Each row is followed by its class.
[ 43  -5  11   3  12  28 -12 -12 -13   8  11 -35 -15 -18  29   7  12 -16
  24 -16  28  17   1  -1  -7  21  -9 -27  -8 -38 -30  20]
(17)
[ 14  21  10 -35  18  -3 -14   9  -8  25   6 -37   8  19  12   5   1   3
   0  50 -11  16 -18 -12  22  22 -20  -3   9   5 -37   8]
(84)
[  -2   28  -20   12   -9  -11    2  -24  -25  -26   52  -24   -9  -43
   -2  -25   12  -22  -62   31  -27   -3   21  -28   22  -19   32  -15
   15   37 -103   36]
(190)
[  4   4 -23  32 -11 -13  32 -50 -11   9 -20  -2  10 -84  31   9 -27   5
  29  -4  -2 -17  32  -9  -7  -9  18 -12 -13  27  -7  26]
(65)
[ 50   7  13  14  10  12  16 -22 -14  22   9 -31 -32 -17  12  12  -4 -17
  46 -20  27  18   0  11 -11  38  -6 -31 -17 -47 -30  18]
(195)
[ 10  -5 -40  22 -22  -4  29 -50 -13  28 -16  -3   9 -75  14  17 -16  12
  30  -4   6  -4  36 -18   1  -9  23  -3 -27  22 -17  14]
(190)
[ 38   8  18  19  11  18  -2 -11   0  11  27 -23 -23 -15  19  10   8  -2
  30 -30  33  17  -1   1   3  24  -5 -29 -19 -51 -30  16]
(134)
[ 19   7  -6   2  -8 -32   9  -8 -20 -35  28 -19 -16 -51 -24 -11 -15 -10
 -48  15 -39 -16  11 -52  29   2  34  -9  22  24 -78  21]
(84)
[ 44 -21  -4 -23  15   9 -16 -10   1   3  -7 -45 -29 -10   8  14  -2 -20
  32 -36  26  19 -15 -28 -12  38  -2 -31 -22 -49  -7  12]
(84)
[ -5  12 -12  29 -12  -7  40 -51   1  34 -28   2  24 -84  37   4 -28   5
  41  -4  13   2  45 -14   4  28  11 -13  -4  16  -7  16]
(134)
[ -7   0 -48  11  -6 -11  25 -43 -18  26 -29 -21  25 -78  41   7 -12   3
  28  -8   7  16  32 -27   3  13  14 -12 -10  11 -15   9]
(115)
[ -5 -27  26   0  17   6 -11 -19 -44 -46 -42  -3  68  -3 -12   4 -13  18
  25  -5   0  37  37  22   5 -24  -4  52  20  20  79 -11]
(115)
[  7  33  -9  -2 -12 -21   1 -13  -8 -40  53 -12 -12 -46   4 -16  -2 -21
 -58  19 -26 -22  13 -16  17  -3  30 -13  26  25 -81   9]
(17)
[-31 -23  24  13   8   4   9 -16 -41 -23 -38  -7  35  11 -15   6  -6   9
  22  -4 -11  27  41  14  -1 -33  15  45  -1  -3  45  -6]
(132)
[ 13  10 -25  -8 -22 -16  -2  -9  -5 -40  48 -20 -23 -27 -28  -8  16 -22
 -41  30 -26  -2  19 -31  14 -23  36  -5  10  19 -83  27]
(190)
[-13  -9  33 -10  15  -5   6 -12 -24 -47 -38   4  32  15 -42   5 -15  15
  19   5 -29   6  31   1  -4 -38  24  47  13   2  60 -26]
(130)
[  5  36  -3 -32   5  -9  -5 -10 -23  26  16 -43  22   0  20   3  12   8
   3  66 -11  22 -11 -15  25  16  -7  -4   5  18 -50  16]
(115)
[  2  22 -23   3 -12 -31  -9  -6 -10 -39  45 -16 -29 -26 -23 -14  -6 -19
 -49  31 -37 -15  26 -31  21 -21  35  -1  18  29 -78  26]
(65)
[  3  10 -34  19   4  -2  29 -52 -13  19 -26 -12  13 -70  23   7 -18   2
  31  -2  -5   4  33 -32   0   0  18 -11 -14   9 -15  12]
(130)
[-46 -24  11   6  14   6   5 -21 -59 -30 -51  -2  15  23 -23  -1 -27   6
  38   7 -12  28  66   1  -5 -34  29  46  -6 -11  41  -4]
(115)
[ 45  -2  -1  -1  14  23  -6 -16  -7   9  17 -27 -11 -16  26  16   5 -14
  24 -12  29  14  -5   3  -1  18 -13 -24  -8 -33 -36   0]
(115)
[ 13  41  13 -11  20  -9   3   9 -13  38  15 -27  13   3  22   0   1  12
   1  40 -14   9  -5 -29  31  25  -6   0   2  -1 -45   8]
(134)
[ 47  13 -42 -10  16  18 -37  13  17  25  32 -17 -21  -4  -2  18   7   2
  15 -16   2  16 -11 -29   8   0 -19 -15 -28 -45 -14 -20]
(17)
[  9  -7   5 -28  14  14  -1   1 -17  -3  -3 -28  -7  10  20  10 -12  -5
  38 -29  34  17   8  -7  -1  20   5 -15 -27 -64  -6 -16]
(17)
[  3  18  -9   6   4   5   5 -33 -31 -41  35 -21 -33 -26  -7 -10 -12 -22
 -46  24 -25 -20  20 -32  12 -20  46 -13  13  20 -99  35]
(190)
[ 31  17 -22 -76  51   0 -16 -11 -33 -14  -6 -52 -36  18  58  11 -24 -10
  21  41  -4 -18 -18 -16  -6  35  18 -11  13  22 -77   6]
(84)
[ 21  11 -32  -1 -12 -19 -10 -12 -21 -47  57 -31 -42 -27 -12   5  23 -24
 -52  23 -40 -24   8 -38   4 -29  41 -10  15  35 -92  20]
(134)
[  13   26  -47  -12    7   -6   -8    3  -13  -42   57  -28  -23  -13
    3    0   22  -20  -49   39  -28   -6    0  -47   28  -30   22  -18
   18   15 -114   23]
(130)
[ 10  -5 -59 -17   6 -12  16 -46 -31   3 -23 -35  -4 -54  32  13  -8 -13
  44  12  -6   8  43 -34  -9   9  30  -2  -3  25 -43   1]
(134)
[ 33  -8 -39  -4   2   2 -28 -29 -27 -29  39 -32 -27 -40  10  11  19 -16
 -33  15 -20 -19  20 -19   7 -26  23 -11  24  53 -83  11]
(84)
[ 25  22 -37   9   5 -13  16 -50 -16  23 -16 -15  13 -83  26   4 -21  18
  38 -15  -5   2  41 -13   1  -2  12 -25   8  33 -11  -3]
(159)
[ 37  11  37  15  16  24  12 -20   2   7  17 -26  -6 -22  29  18   2   4
  24 -29  36   4 -22  10   3  46   2 -17 -11 -48 -22  18]
(195)
[ -2 -10 -32  10 -31  -6  32 -29  17  13 -47   7  15 -63  19  16 -34 -12
  29  19   6  -3  18 -19  -4  -1   2 -10   6  23 -12  27]
(159)
[-12  27 -41  16  -4 -16  20 -58 -20  20 -35 -18   2 -84  35   0 -35   2
  21  -7  -8   0  37 -21  -1  12  31 -21   5  10 -25  10]
(17)
[-41  26  -7 -38   6   8  -1 -13 -12  12  -7 -47  26  11  21   6  -5  -1
  -5  59 -24  25  -4 -35  13 -12   5   4 -18  -7 -35  15]
(132)
[-11 -23  27  15  22 -10  13 -16 -35 -26 -47   0  35 -15 -12   3 -25 -16
  24  -9 -23  16  30  17 -16 -27   8  52  -7 -15  48 -25]
(84)
[ 42  17  10  -1  28   9  -5  -9 -14  12  19 -37 -23  -4  32  17  15   8
  43 -38  37  10 -11 -12   5  35   8 -33 -18 -52 -23  14]
(134)
[ 14   7  24 -38   7  25 -31   7  -3  24 -11 -35   1  30   9   9   5   1
  15  74 -14  12  11 -21   7   0  -5  17  12  11 -36  13]
(134)
[  7  34  29   9  21  23   1  -6 -23  19   5 -17  25  -1  17  -7 -14  17
  -1  48  -7  18  -9 -25  34  18 -19  -9  10  -4 -32  43]
(17)
[-32 -32  24 -15  25   4   1  -8 -37 -40 -32   5  39  22 -33  -7 -20  18
  26   2 -19  19  39   0   2 -18  14  55   2   9  58 -32]
(84)
[ -5  15 -30 -10  11  11  -8  -4 -35  31  -8 -48   1   2  27  11   8  -1
  17  48  -5  26  -6 -42  17   4  15   9 -26 -17 -68  30]
(195)
[ 37  38  38 -41  28  -2 -11  -6 -19  -6  -5 -51   6  11  31  17  -4  18
  19  40  -4   8 -13  -4  15  27  -4  -9  31   7 -22  28]
(134)
[ 29  58 -61 -34  43 -34 -50   7  11 -59  62 -20 -53  29  11 -17  18 -23
 -45  13 -22   0 -28   8   6  31  19   3  51  48 -63  26]
(132)
[  9  28 -18 -19  -6 -17  -8 -28 -23 -42  41 -27 -18 -43  -3 -12  -4 -17
 -35  30 -32 -12  28 -39   8 -16  41 -17  13  32 -72  21]
(115)
[ 10  18  11 -19  -2  15 -26  -4 -10  26   2 -19   6  10  -2 -12 -11  -3
  12  55   3  16 -10 -29  17   3   3   2 -16   4 -48  25]
(159)
[ -3  32 -42  19 -13 -24  36 -49 -20  22 -22  -7  13 -83  18   0 -31   3
  29   6 -19   2  18 -12  -9 -10  19 -23 -19  18 -12   7]
(195)
[  4  21  25 -17  11  25 -11 -18 -23  22  -9 -30  18  -1   8 -14 -28   7
 -24  50  -6  13  -8 -12  25   4  -8 -12  12  20 -55  19]
(190)
[ 19  20 -12 -10  -5  -8  -6 -12 -12 -62  44 -22 -19 -39  -7 -10   5 -15
 -40  43 -40 -10  25 -24  13 -16  30  -3  42  31 -83  26]
(17)
[ 44   0  -7  -4   9  -3   3 -18 -11   8  -2 -36 -28 -10   8  19   4 -25
  40 -17  19  16  -5  -4  -9  24   2 -24  -5 -39 -31   1]
(134)
[ 36  -8  -1 -29  17  19 -21  -5  -3  -9   1 -41 -10   4  22   1  18 -14
  24 -28  43  27 -25  16 -12  19   2 -22 -10 -43 -23   0]
(190)
[ 21  17  -6 -54  13  17 -19  17  -6  28  14 -46  -7  33  12   4   1  -1
   0  67 -18  22  -1 -22  16   3 -24 -13   7   9 -63   5]
(132)
[ -1  22 -10   0  -2 -26  -9  -9 -30 -52  62  -7 -11 -17 -29 -14   4 -25
 -52  20 -34 -16  10 -29  25 -33  33  -4   6  21 -72   7]
(84)
[ -7 -24 -49  26 -15  -6  69 -32 -12   5   6 -17   4 -84  49  20   9  24
  25  -3  -5  -2  36 -29   1  15  24  -2 -21  28 -49  37]
(132)
[ 35 -31 -37  50 -48 -19  43 -45 -20  24  -6  14 -10 -91 -13  23 -12  27
  34  -8 -13 -15  45 -18  -5 -16  22   2 -30  59  -4  31]
(132)
[ 27  10 -18  -5  -7 -29 -13  -1 -13 -40  58 -16 -33 -27 -13  -5  -1 -27
 -46  16 -29 -14  31 -15  15  -9  17  -3  16  36 -72  17]
(84)
[ 62   6  22   9  29  36  -3 -16  -1  19  26 -33 -36  -5  22   9  22  -6
  33 -15  31  11  -3  -5  -2  33  -9 -39  -4 -39 -49  26]
(130)
[-12 -41  18  -5  15  -3   5 -21 -40 -39 -50  -9  11   8 -34  -2 -18   4
  29 -22 -15  14  42  -9 -21 -12  38  57 -16  -2  59 -19]
(130)
[ 11  22  21  -4   9  22 -21 -10 -11  35   7 -30  24   3  24   2   5   3
 -12  41   5  14 -25 -10  23  29 -19   1   6   7 -30  23]
(17)
[ 30  26  24   2   6  25  -2 -35  -2  19  36 -23   1 -24  -5  -4   7   2
  10  53 -10  12 -11 -20  12  21   0  -8  -5  -2 -58  20]
(115)
[ 30  -9  21   4  14  39   0 -41  -6   1 -23 -39 -13 -26  29  12  11 -28
  26   6  10   6  10   0 -24  18  -2 -28  30 -16 -22  28]
(17)
[ 56 -18  -3   6   1  22  -8   1  -6  46  -1 -32 -19  -8  19  22   8 -21
  31 -19  40  13  -9 -17   6  21 -15 -27 -16 -41 -51   7]
(159)
[-37 -11  55  14  24   3  20 -22 -37 -28 -34 -10  13  16 -23 -11 -25  21
   6 -24 -19  16  32  22  -9  19  16  35  17 -10  63 -12]
(17)
[-27  -4  41 -18  23 -14  29 -11 -30 -39   2 -21  12  -4  -2 -17 -11   3
  31  11 -25  23  58   7 -12   7  20  33 -13 -13  19   4]
(84)
[ 28   4  16  13  14  18   7 -17  -2  14  13 -32 -23 -17  25  14   6 -15
  24 -21  27  18   1   6  -5  29  -1 -20 -15 -61 -35   9]
(115)
[ 43 -24 -27 -18 -32 -26 -36   6 -46 -17  75 -45 -90  22 -41  15  16 -17
 -38  20 -33 -17  27 -20 -11 -19  37  23 -47  40 -79  10]
(134)
[ -6  16 -53  10   2 -24  36 -43 -11  29 -37 -14   5 -64  32   9 -30  -3
  47   6  -5   1  37 -19  -2   3  11 -21  -5  11 -16   9]
(65)
